Below are the code and all the weights of a small trained network. Each question names an input and a class and asks about switching units off, where a switched-off unit gives its printed mean instead of its output.

import numpy as np


def w(rows, s, z=0):
    codes = np.array(rows[::2]) - 128.0
    scale = np.full(codes.shape[1], s)
    scale[-1] = z or s
    return codes * scale


def f(y):
    return np.maximum(y, 0)


def log_softmax(a):
    a = a - a.max(-1, keepdims=True)
    return a - np.log(np.exp(a).sum(-1, keepdims=True))


def net(x, mask):
    res = np.array(x, float).reshape(1, 6) / 4 @ E
    y = f(res @ A[0][:, :-1].T + A[0][:, -1])
    res = res + np.where(mask, y, B[0][:, -1]) @ B[0][:, :-1]
    return log_softmax(res[-1] @ U[:, :-1].T + U[:, -1])


A, B = {}, {}
E = w([
[103,146,107,170,116,101,112,65,119],'x0',
[78,81,142,119,110,67,82,129,126],'x1',
[174,122,110,145,73,80,248,56,96],'x2',
[120,163,95,136,119,53,80,110,166],'x3',
[133,128,159,204,84,101,125,109,142],'x4',
[156,182,161,57,86,148,79,61,141],'x5',
],0.014)
A[0] = w([
[41,69,85,98,90,129,108,167,141,207],'N1',
[116,239,175,121,27,116,60,76,181,88],'N2',
[44,89,93,138,121,144,46,123,91,110],'N3',
[55,108,60,160,103,150,47,139,163,142],'N4',
[99,28,64,166,130,141,122,116,237,151],'N5',
[115,58,134,233,73,93,105,133,101,63],'N6',
[153,139,208,203,77,72,141,203,80,184],'N7',
[85,31,225,115,113,164,134,139,60,143],'N8',
[236,223,134,50,92,121,12,82,88,120],'N9',
[122,151,168,254,159,95,186,95,36,253],'N10',
[148,130,205,182,80,85,199,100,60,150],'N11',
[142,158,154,223,125,79,117,211,92,39],'N12',
[195,121,182,157,125,122,201,134,94,111],'N13',
],0.0099,0.0072)
B[0] = w([
[57,101,111,188,105,173,73,153,164,194],'N1',
[162,198,187,138,111,59,68,158,139,221],'N2',
[67,168,102,178,93,112,116,179,127,183],'N3',
[139,123,184,173,172,107,52,175,125,191],'N4',
[108,107,188,172,172,84,132,145,12,170],'N5',
[106,38,89,143,88,131,122,63,153,178],'N6',
[81,77,82,220,88,127,110,107,202,186],'N7',
[76,133,96,145,177,228,141,177,111,195],'N8',
[134,61,66,230,90,151,153,64,190,248],'N9',
[80,46,53,175,83,215,218,71,226,230],'N10',
[90,117,94,168,147,165,138,99,221,217],'N11',
[138,144,201,139,118,147,135,82,72,158],'N12',
[129,79,134,193,132,188,177,94,180,194],'N13',
],0.011,0.017)
U = w([
[175,102,121,182,110,137,200,8,118,195],'0',
[202,225,204,21,99,22,135,153,146,2],'1',
[128,111,59,115,201,158,142,115,118,222],'2',
[157,167,122,150,133,44,48,133,124,49],'3',
],0.012,0.0093)

Each question gives the input, the list of numbers given to net, and the class t.
The units are the neurons (one row each of A and B). Each row of codes is followed by its name. A weight is (code - 128) times the scale printed after its matrix; where a second scale follows, it is the last column's (A, B and U).
mask holds one flag per neuron, in row order. A switched-off neuron (its flag False) gives its mean, the last column of its row in B, instead of its output. The means were averaged over made-up inputs and are rounded, as every weight is.
A unit's drop is (log p(t) with every unit on - log p(t) with that unit switched off) / (log p(t) with every unit on - log p(t) with every unit switched off).
The circuit of an input: a set's keep is (log p(t) with only the set's units on - log p(t) with every unit switched off) / (log p(t) with every unit on - log p(t) with every unit switched off). Starting from the 12 units with the biggest drops (on a tie, the unit counted first), units are removed one at a time, each time the one whose removal leaves the highest keep (on an exact tie, the one counted first), for as long as the keep stays at least 0.8.
units of the circuit, in order: the units of the circuit, biggest drop first
k most important neurons: the k neurons with the biggest drops, biggest first
drop of u: that unit's drop, to one decimal
input [0,3,0,7,6,1], class 3: units of the circuit, in order : (N2)
input [6,1,-3,-6,2,6], class 3: units of the circuit, in order : (N10, N2)
input [-5,6,-6,0,-4,-2], class 3: units of the circuit, in order : (N10, N4)
input [-3,0,-4,-8,-4,8], class 2: 3 most important neurons : (N8, N10, N13)
input [5,2,2,-7,-6,-6], class 2: 2 most important neurons : (N9, N8)
input [0,5,-4,-3,-6,8], class 3: 3 most important neurons : (N10, N2, N13)
input [2,-8,-2,7,-2,-3], class 2: 3 most important neurons : (N2, N9, N13)
input [1,-2,-8,-2,-5,-3], class 3: 2 most important neurons : (N10, N4)
input [-2,1,-1,-7,-2,-8], class 2: 2 most important neurons : (N8, N9)
input [-3,5,-6,-6,7,0], class 2: 2 most important neurons : (N8, N2)
input [-1,8,4,-6,-5,-7], class 2: drop of N9 : 0.4
input [-2,4,2,5,-1,5], class 3: drop of N2 : 0.5
input [-4,0,-7,-3,-4,8], class 0: drop of N6 : -0.4
input [-1,-8,1,6,-3,-4], class 2: units of the circuit, in order : (N9)
